Here is a tiny trained network, its code and every weight. The questions are about switching its units off for an input and a class, where a switched-off unit gives its printed mean instead of its output.

import numpy as np


def w(rows, s, z=0):
    codes = np.array(rows[::2]) - 128.0
    scale = np.full(codes.shape[1], s)
    scale[-1] = z or s
    return codes * scale


def f(y):
    return y / 2 * (1 + np.tanh(0.7978845608 * (y + 0.044715 * y**3)))


def log_softmax(a):
    a = a - a.max(-1, keepdims=True)
    return a - np.log(np.exp(a).sum(-1, keepdims=True))


def net(x, mask):
    res = np.array(x, float).reshape(1, 2) / 4 @ E
    y = f(res @ A[0][:, :-1].T + A[0][:, -1])
    res = res + np.where(mask, y, B[0][:, -1]) @ B[0][:, :-1]
    return log_softmax(res[-1] @ U[:, :-1].T + U[:, -1])


A, B = {}, {}
E = w([
[227,152,129,100,206,254,188,215],'x0',
[96,12,49,242,101,124,191,171],'x1',
],0.015)
A[0] = w([
[97,93,106,170,120,91,140,151,174],'n0',
[114,111,102,170,130,182,141,129,106],'n1',
[127,75,112,88,138,129,134,120,92],'n2',
[158,140,163,117,144,179,141,128,221],'n3',
[167,140,129,126,149,250,143,189,139],'n4',
[131,145,124,96,114,124,99,134,254],'n5',
[93,105,132,85,88,155,125,148,69],'n6',
[126,171,125,110,135,149,100,118,97],'n7',
[151,162,140,118,103,144,133,122,69],'n8',
[118,154,162,104,132,79,94,92,233],'n9',
[79,122,131,142,111,66,90,58,159],'n10',
[114,153,122,115,157,149,121,109,83],'n11',
],0.019,0.0051)
B[0] = w([
[177,19,127,254,88,67,79,137,195],'n0',
[181,123,246,126,141,141,155,146,171],'n1',
[80,124,168,141,222,127,124,154,133],'n2',
[215,60,61,56,145,78,112,173,193],'n3',
[107,211,29,61,127,161,243,86,253],'n4',
[198,157,130,31,91,49,99,138,162],'n5',
[64,110,127,156,140,163,153,161,126],'n6',
[74,59,164,142,146,218,53,128,163],'n7',
[57,51,111,157,191,137,83,178,151],'n8',
[107,190,221,17,49,104,97,110,192],'n9',
[2,245,67,194,135,106,65,92,225],'n10',
[98,72,142,141,211,167,80,139,148],'n11',
],0.02,0.036)
U = w([
[130,83,121,16,121,126,42,143,213],'0',
[128,93,76,159,126,201,70,88,3],'1',
[66,213,169,99,69,104,107,104,137],'2',
[142,157,51,84,160,144,193,147,171],'3',
[77,98,1,209,91,101,71,102,132],'4',
[103,77,176,109,135,132,122,142,27],'5',
[182,14,239,203,88,115,128,147,105],'6',
[173,84,117,163,109,139,182,132,125],'7',
],0.0098,0.0036)

Each question gives the input, the list of numbers given to net, and the class t.
The units are the neurons (one row each of A and B). Each row of codes is followed by its name. A weight is (code - 128) times the scale printed after its matrix; where a second scale follows, it is the last column's (A, B and U).
mask holds one flag per neuron, in row order. A switched-off neuron (its flag False) gives its mean, the last column of its row in B, instead of its output. The means were averaged over made-up inputs and are rounded, as every weight is.
A unit's drop is (log p(t) with every unit on - log p(t) with that unit switched off) / (log p(t) with every unit on - log p(t) with every unit switched off).
The circuit of an input: a set's keep is (log p(t) with only the set's units on - log p(t) with every unit switched off) / (log p(t) with every unit on - log p(t) with every unit switched off). Starting from all 12 units, units are removed one at a time, each time the one whose removal leaves the highest keep (on an exact tie, the one counted first), for as long as the keep stays at least 0.8.
circuit, biggest first: the units of the circuit, biggest drop first
k most important neurons: the k neurons with the biggest drops, biggest first
drop of u: that unit's drop, to one decimal
input [6,-5], class 3: circuit, biggest first : (n4)
input [1,3], class 6: circuit, biggest first : (n10 n4)
input [-3,8], class 6: circuit, biggest first : (n4 n1)
input [4,8], class 7: 2 most important neurons : (n4 n0)
input [3,6], class 7: circuit, biggest first : (n10 n0)
input [0,2], class 6: 2 most important neurons : (n4 n10)
input [1,1], class 3: 3 most important neurons : (n10 n0 n9)
input [5,8], class 3: 3 most important neurons : (n4 n7 n2)
input [-2,-8], class 0: 2 most important neurons : (n4 n7)
input [1,0], class 3: 3 most important neurons : (n10 n0 n9)
input [1,4], class 6: 2 most important neurons : (n10 n4)
input [1,-2], class 0: 2 most important neurons : (n4 n10)
input [3,5], class 7: drop of n10 : 0.4
input [0,-3], class 0: circuit, biggest first : (n10)
input [3,7], class 6: drop of n1 : 0.3
input [4,7], class 7: drop of n0 : 0.5
